Below are the code and all the weights of a small trained network. Each question names an input and a target symbol and asks about switching units off, where a switched-off unit gives its printed mean instead of its output.

import numpy as np


def w(rows, s, z=0):
    codes = np.array(rows[::2]) - 128.0
    scale = np.full(codes.shape[1], s)
    scale[-1] = z or s
    return codes * scale


def norm(h):
    return h / np.sqrt((h * h).mean(-1, keepdims=True) + 1e-5)


def f(y):
    return np.maximum(y, 0)


def softmax(a):
    e = np.exp(a - a.max(-1, keepdims=True))
    return e / e.sum(-1, keepdims=True)


def log_softmax(a):
    a = a - a.max(-1, keepdims=True)
    return a - np.log(np.exp(a).sum(-1, keepdims=True))


def net(x, mask):
    ids = ['αβγεημπστψω'.index(c) for c in x.split()]
    T = len(ids)
    res = E[ids] + P[:T]
    r = norm(res)
    for j in range(2):
        rows = slice(4 * j, 4 * j + 4)
        q, k, v = (r @ M[0][rows].T for M in (Q, K, V))
        z = softmax(np.where(np.tri(T) > 0, q @ k.T / 4**0.5, -1e9)) @ v
        o = O[0][rows]
        res = res + np.where(mask[j], z, o[:, -1]) @ o[:, :-1]
    y = f(norm(res) @ A[0][:, :-1].T + A[0][:, -1])
    res = res + np.where(mask[2:18], y, B[0][:, -1]) @ B[0][:, :-1]
    return log_softmax(norm(res)[-1] @ U[:, :-1].T + U[:, -1])


Q, K, V, O, A, B = {}, {}, {}, {}, {}, {}
E = w([
[102,125,111,145],'α',
[60,113,145,174],'β',
[168,168,116,117],'γ',
[144,109,147,103],'ε',
[142,115,146,94],'η',
[141,114,152,108],'μ',
[140,199,112,75],'π',
[132,111,138,108],'σ',
[133,97,122,168],'τ',
[138,105,143,95],'ψ',
[3,143,112,101],'ω',
],0.033)
P = w([
[100,200,18,254],'0',
[128,94,198,90],'1',
[108,112,201,89],'2',
[108,130,203,106],'3',
[96,134,203,95],'4',
[111,125,203,100],'5',
[103,120,200,103],'6',
[119,118,199,90],'7',
[114,114,199,84],'8',
[105,114,189,87],'9',
[114,110,209,97],'10',
[108,116,209,99],'11',
],0.0072)
Q[0] = w([
[113,138,178,122],'head 0',
[115,143,174,5],'head 0',
[158,21,186,90],'head 0',
[150,37,216,151],'head 0',
[74,67,98,23],'head 1',
[70,167,163,188],'head 1',
[81,88,133,77],'head 1',
[83,215,66,190],'head 1',
],0.015)
K[0] = w([
[88,180,118,156],'head 0',
[104,187,15,110],'head 0',
[167,118,50,178],'head 0',
[159,123,88,216],'head 0',
[83,165,29,126],'head 1',
[72,84,182,111],'head 1',
[89,188,72,170],'head 1',
[90,144,248,60],'head 1',
],0.016)
V[0] = w([
[96,154,141,19],'head 0',
[103,188,138,175],'head 0',
[161,64,83,173],'head 0',
[76,192,183,181],'head 0',
[103,132,139,121],'head 1',
[50,84,52,107],'head 1',
[128,215,195,141],'head 1',
[187,136,245,197],'head 1',
],0.012)
O[0] = w([
[159,188,226,255,111],'head 0',
[70,188,188,32,74],'head 0',
[118,110,61,112,206],'head 0',
[96,124,195,67,2],'head 0',
[137,126,143,149,101],'head 1',
[140,240,138,151,185],'head 1',
[53,29,200,144,18],'head 1',
[137,28,143,89,16],'head 1',
],0.0084,0.007)
A[0] = w([
[118,66,156,141,167],'neuron 0',
[159,68,119,117,155],'neuron 1',
[40,128,120,120,101],'neuron 2',
[133,62,69,140,103],'neuron 3',
[88,156,85,198,120],'neuron 4',
[97,176,132,198,122],'neuron 5',
[6,84,166,170,101],'neuron 6',
[151,55,80,174,190],'neuron 7',
[104,126,104,147,92],'neuron 8',
[135,103,76,130,1],'neuron 9',
[177,112,154,86,65],'neuron 10',
[140,175,98,174,125],'neuron 11',
[149,99,138,94,219],'neuron 12',
[131,109,69,119,15],'neuron 13',
[110,98,84,104,135],'neuron 14',
[219,155,94,135,144],'neuron 15',
],0.019,0.0072)
B[0] = w([
[160,185,76,164,154],'neuron 0',
[143,142,65,191,168],'neuron 1',
[172,72,182,148,148],'neuron 2',
[179,126,230,94,166],'neuron 3',
[140,96,142,125,189],'neuron 4',
[197,101,137,149,201],'neuron 5',
[62,125,1,137,160],'neuron 6',
[177,145,255,147,197],'neuron 7',
[111,98,125,134,131],'neuron 8',
[174,149,155,100,139],'neuron 9',
[115,106,85,132,144],'neuron 10',
[112,107,192,146,218],'neuron 11',
[95,117,141,221,184],'neuron 12',
[134,164,148,56,145],'neuron 13',
[158,169,110,114,172],'neuron 14',
[71,96,104,150,250],'neuron 15',
],0.013,0.012)
U = w([
[115,44,218,165,31],'α',
[17,173,172,167,59],'β',
[153,125,75,51,192],'γ',
[246,125,139,69,122],'ε',
[146,13,126,84,127],'η',
[87,86,74,138,185],'μ',
[136,232,58,90,153],'π',
[82,101,185,83,201],'σ',
[196,211,61,182,92],'τ',
[110,180,144,66,218],'ψ',
[135,250,198,118,1],'ω',
],0.018,0.0071)

Each question gives the input, a string of symbols that net reads in full, and the target symbol t.
The units are the heads (4 rows each of Q, K, V and O) and the neurons (one row each of A and B). Each row of codes is followed by its name. A weight is (code - 128) times the scale printed after its matrix; where a second scale follows, it is the last column's (O, A, B and U).
mask holds one flag per unit, heads first, then neurons. A switched-off unit (its flag False) gives its mean, the last column of its rows in O or B, instead of its output. The means were averaged over made-up inputs and are rounded, as every weight is.
A unit's drop is (log p(t) with every unit on - log p(t) with that unit switched off) / (log p(t) with every unit on - log p(t) with every unit switched off).
The circuit of an input: a set's keep is (log p(t) with only the set's units on - log p(t) with every unit switched off) / (log p(t) with every unit on - log p(t) with every unit switched off). Starting from the 12 units with the biggest drops (on a tie, the unit counted first), units are removed one at a time, each time the one whose removal leaves the highest keep (on an exact tie, the one counted first), for as long as the keep stays at least 0.8.
units of the circuit, in order: the units of the circuit, biggest drop first
top k neurons: the k neurons with the biggest drops, biggest first
which heads matter: for each layer, one digit per head in row order, 1 if its drop is at least 0.15 and else 0, layers parted by /
drop of u: that unit's drop, to one decimal
input μ ε η π σ ψ ψ ψ β μ, target η: units of the circuit, in order	(head 1)
input α ψ η α ψ ε γ ψ, target ψ: units of the circuit, in order	(head 0; head 1)
input σ ψ π ε, target π: units of the circuit, in order	(head 0; head 1)
input π ε γ ψ σ π σ, target β: units of the circuit, in order	(head 0; head 1; neuron 6)
input μ η ε ε ψ ψ μ π, target ω: top 2 neurons	(neuron 15; neuron 11)
input ω ψ ε ψ σ ε, target ω: which heads matter	10
input ψ ε ψ β, target μ: which heads matter	00
input π ψ ψ τ η, target β: which heads matter	11
input σ ψ ψ η ψ ε μ, target π: which heads matter	10
input μ ε ψ ψ γ ψ ε τ η ψ π ε, target η: which heads matter	11
input ψ ψ ψ ψ ε α, target α: which heads matter	10
input γ ε μ η, target μ: which heads matter	11
input ψ σ η ε, target τ: which heads matter	01
input β ε μ ψ α ψ μ τ ψ π τ σ, target σ: units of the circuit, in order	(head 0)
input γ ψ ω η η γ ε, target μ: which heads matter	11
input τ ε μ, target γ: which heads matter	10
input ψ ψ ψ, target τ: drop of head 1	1.9
input π ψ ψ ψ ε ε γ γ μ ε ε, target β: drop of head 1	0.6
input ω ψ η ψ σ σ σ ψ, target ω: drop of head 0	0.6
input β ε ψ η ψ ψ α ψ ψ, target σ: top neuron	(neuron 12)
